Below is a small trained network, with its code and all its weights. Each question gives an input and a class and asks what happens when units are switched off, that is, made to give their printed mean instead of their output.

import numpy as np


def w(rows, s, z=0):
    codes = np.array(rows[::2]) - 128.0
    scale = np.full(codes.shape[1], s)
    scale[-1] = z or s
    return codes * scale


def f(y):
    return y / 2 * (1 + np.tanh(0.7978845608 * (y + 0.044715 * y**3)))


def log_softmax(a):
    a = a - a.max(-1, keepdims=True)
    return a - np.log(np.exp(a).sum(-1, keepdims=True))


def net(x, mask):
    res = np.array(x, float).reshape(1, 7) / 4 @ E
    y = f(res @ A[0][:, :-1].T + A[0][:, -1])
    res = res + np.where(mask, y, B[0][:, -1]) @ B[0][:, :-1]
    return log_softmax(res[-1] @ U[:, :-1].T + U[:, -1])


A, B = {}, {}
E = w([
[123,114,117,130,128,153,134,158,124,115,139,130],'x0',
[110,130,144,101,141,117,136,122,82,143,120,91],'x1',
[111,77,138,128,147,148,141,133,114,153,113,133],'x2',
[159,142,96,114,166,103,135,106,131,96,122,124],'x3',
[40,212,29,128,147,197,149,13,49,161,130,148],'x4',
[146,114,147,206,126,188,101,79,72,50,77,25],'x5',
[187,219,202,194,253,155,159,160,134,191,187,132],'x6',
],0.0074)
A[0] = w([
[57,60,63,37,24,138,97,92,128,67,95,135,3],'n1',
[111,142,112,43,133,79,158,138,140,159,181,230,26],'n2',
[36,205,21,151,116,225,160,3,58,169,164,192,31],'n3',
[148,126,125,223,110,229,87,68,70,42,128,53,12],'n4',
[58,168,72,74,131,55,155,163,157,205,152,203,41],'n5',
[127,217,187,200,214,203,212,162,138,163,191,130,19],'n6',
],0.0051,0.0015)
B[0] = w([
[41,233,217,7,218,203,76,69,234,113,175,246,221],'n1',
[46,173,48,254,108,116,184,188,118,139,12,55,182],'n2',
[215,56,193,117,76,72,194,205,12,5,221,164,254],'n3',
[25,178,64,167,136,119,171,190,157,165,30,45,194],'n4',
[69,108,58,169,125,154,158,154,187,141,28,108,194],'n5',
[153,171,164,66,209,162,78,61,204,156,129,199,200],'n6',
],0.0067,0.0083)
U = w([
[113,208,142,34,216,190,57,37,180,161,152,171,54],'0',
[211,59,139,123,98,65,153,206,107,76,184,113,158],'1',
[64,161,3,221,141,139,151,148,147,169,8,47,47],'2',
[163,112,66,111,130,125,104,89,138,159,157,105,253],'3',
],0.0062,0.0064)

Each question gives the input, the list of numbers given to net, and the class t.
The units are the neurons (one row each of A and B). Each row of codes is followed by its name. A weight is (code - 128) times the scale printed after its matrix; where a second scale follows, it is the last column's (A, B and U).
mask holds one flag per neuron, in row order. A switched-off neuron (its flag False) gives its mean, the last column of its row in B, instead of its output. The means were averaged over made-up inputs and are rounded, as every weight is.
A unit's drop is (log p(t) with every unit on - log p(t) with that unit switched off) / (log p(t) with every unit on - log p(t) with every unit switched off).
The circuit of an input: a set's keep is (log p(t) with only the set's units on - log p(t) with every unit switched off) / (log p(t) with every unit on - log p(t) with every unit switched off). Starting from all 6 units, units are removed one at a time, each time the one whose removal leaves the highest keep (on an exact tie, the one counted first), for as long as the keep stays at least 0.8.
circuit, biggest first: the units of the circuit, biggest drop first
most important unit: the unit with the biggest drop
top k neurons: the k neurons with the biggest drops, biggest first
drop of u: that unit's drop, to one decimal
input [-5,-4,-7,-1,-6,4,-6], class 0: circuit, biggest first -> (n1, n3)
input [8,-7,-3,-6,2,-7,-6], class 2: most important unit -> n2
input [-6,-1,-5,2,7,-5,4], class 1: top 3 neurons -> (n3, n1, n4)
input [2,8,-5,1,5,-8,-1], class 2: top 2 neurons -> (n2, n5)
input [-7,1,-1,6,-1,-5,4], class 2: top 3 neurons -> (n1, n2, n3)
input [2,0,-3,-7,4,0,-3], class 1: top 2 neurons -> (n3, n6)
input [-5,6,-6,8,7,4,-4], class 1: top 2 neurons -> (n3, n6)
input [7,3,0,0,-6,-7,7], class 0: top 2 neurons -> (n6, n3)
input [6,-6,-2,5,-7,3,-8], class 0: top 2 neurons -> (n1, n3)
input [-7,1,6,-3,-5,8,2], class 2: top 2 neurons -> (n3, n4)
input [-4,7,1,-8,4,-8,-3], class 2: top 2 neurons -> (n2, n5)
input [3,4,1,-4,8,-5,-7], class 1: top 3 neurons -> (n3, n6, n2)
input [7,1,-4,2,4,-4,-1], class 1: circuit, biggest first -> (n3, n6)
input [0,3,-8,2,2,-6,-8], class 0: most important unit -> n1
input [-5,3,-2,2,-7,2,-8], class 0: drop of n1 -> 0.6
input [-5,1,3,-6,-6,-6,-7], class 0: drop of n3 -> 0.3
input [7,-5,0,-6,0,5,3], class 2: drop of n1 -> 1.1
